Look-ups in named tables: a row name and a column name give one cell, copied from the table.

Kat =
         Tubup  Farugu  Sava  Gim
Baz        3.1     4.9   5.9  4.2
Fanafat    0.3     5.0   1.6  3.0
Potir      3.4     9.6   1.8  5.0

Baz, Gim => 4.2
Baz, Farugu => 4.9
Potir, Sava => 1.8
Potir, Farugu => 9.6
Fanafat, Gim => 3.0
Fanafat, Farugu => 5.0
Potir, Tubup => 3.4
Fanafat, Sava => 1.6
Potir, Gim => 5.0
Baz, Sava => 5.9
Fanafat, Tubup => 0.3
Baz, Tubup => 3.1

Kigema =
columns: Gifebiv, Zapafi, Gep, Rifi, Pofe
Nuko: [199, 107, 154, 169, 132]
Dadavi: [156, 154, 171, 200, 137]
Dasagiz: [54, 186, 147, 190, 159]
Zatir: [178, 130, 155, 133, 138]
Kiso: [171, 98, 114, 115, 134]
Pum: [174, 165, 167, 155, 111]
Gos: [88, 130, 144, 167, 138]
Buzoni: [81, 187, 153, 176, 117]
Tedokug: [107, 158, 147, 99, 142]
Fikir: [158, 98, 148, 154, 127]
Fuzurog: [164, 111, 139, 124, 132]
Beten: [63, 107, 186, 119, 113]
Vulegu: [129, 124, 132, 111, 104]

Fikir, Zapafi -> 98
Zatir, Zapafi -> 130
Dadavi, Gifebiv -> 156
Fikir, Gifebiv -> 158
Dadavi, Rifi -> 200
Dasagiz, Rifi -> 190
Fuzurog, Pofe -> 132
Buzoni, Gep -> 153
Pum, Gep -> 167
Gos, Rifi -> 167
Kiso, Zapafi -> 98
Buzoni, Zapafi -> 187
Dasagiz, Pofe -> 159
Vulegu, Pofe -> 104
Dadavi, Zapafi -> 154
Fikir, Gep -> 148
Zatir, Rifi -> 133
Tedokug, Gifebiv -> 107
Beten, Pofe -> 113

Table Vumeb
	Zogo	Gud	Lep	Fon
Defep	46	67	56	47
Nam	30	55	41	39
Lupuveg	15	54	54	70
Tugesa	27	47	28	82
Ber	83	61	63	27
Rukodu	28	78	47	14
Tebupo	56	16	76	63
Dalekun	31	30	46	31
Pumaz	23	40	85	36
Vodumas	21	71	57	30
Tudibo	52	68	16	71
Nifarak	42	38	8	16

Pumaz, Fon => 36
Pumaz, Lep => 85
Tugesa, Zogo => 27
Tebupo, Gud => 16
Tudibo, Zogo => 52
Vodumas, Gud => 71
Lupuveg, Zogo => 15
Nam, Fon => 39
Tudibo, Lep => 16
Lupuveg, Gud => 54
Ber, Gud => 61
Tudibo, Gud => 68
Defep, Gud => 67
Rukodu, Gud => 78
Tebupo, Fon => 63
Defep, Fon => 47
Row with the largest Gud: Rukodu

Table Zotaf
|  | Vunelet | Pedil | Nim |
|---|---|---|---|
| Malo | 31.89 | 21.29 | 0.70 |
| Viruvot | 86.78 | 93.64 | 85.20 |
| Ziz | 35.80 | 82.94 | 47.14 |
| Deg | 65.84 | 68.44 | 64.06 |

What is the Nim of Malo in Zotaf? 0.70
What is the Nim of Ziz in Zotaf? 47.14
What is the Nim of Deg in Zotaf? 64.06
What is the Vunelet of Deg in Zotaf? 65.84
What is the Nim of Viruvot in Zotaf? 85.20
What is the Pedil of Viruvot in Zotaf? 93.64
What is the Pedil of Malo in Zotaf? 21.29
What is the Pedil of Deg in Zotaf? 68.44
What is the Vunelet of Ziz in Zotaf? 35.80
What is the Vunelet of Malo in Zotaf? 31.89
What is the Vunelet of Viruvot in Zotaf? 86.78
What is the Pedil of Ziz in Zotaf? 82.94

Dur:
|  | Tivutid | Mutuden | Favori | Zof | Teb | Talesa |
|---|---|---|---|---|---|---|
| Bib | 202 | 139 | 94 | 128 | 150 | 48 |
| Riso | 195 | 86 | 39 | 110 | 176 | 178 |
| Lemiz | 181 | 65 | 172 | 112 | 158 | 55 |
| Leso | 177 | 79 | 149 | 107 | 183 | 137 |
| Fol | 53 | 102 | 97 | 173 | 78 | 158 |
| Vuvazos | 52 | 96 | 89 | 152 | 83 | 177 |
| Vamen | 177 | 44 | 130 | 132 | 185 | 97 |
| Voz | 115 | 214 | 188 | 70 | 59 | 86 |
| Naduto | 166 | 66 | 174 | 136 | 178 | 84 |
| Nusal | 142 | 164 | 168 | 54 | 71 | 109 |
| Bab | 210 | 75 | 155 | 56 | 135 | 88 |
| Lil | 56 | 170 | 54 | 206 | 89 | 119 |
| Diro | 42 | 95 | 99 | 115 | 70 | 174 |
| Gurilom | 154 | 40 | 141 | 151 | 184 | 103 |

Favori of Naduto: 174
Favori of Vamen: 130
Tivutid of Riso: 195
Tivutid of Nusal: 142
Favori of Lemiz: 172
Teb of Lemiz: 158
Tivutid of Bib: 202
Zof of Leso: 107
Teb of Gurilom: 184
Zof of Nusal: 54
Talesa of Bab: 88
Tivutid of Gurilom: 154
Talesa of Vuvazos: 177
Teb of Bab: 135
Talesa of Vamen: 97
Mutuden of Lemiz: 65
Zof of Diro: 115
Teb of Naduto: 178

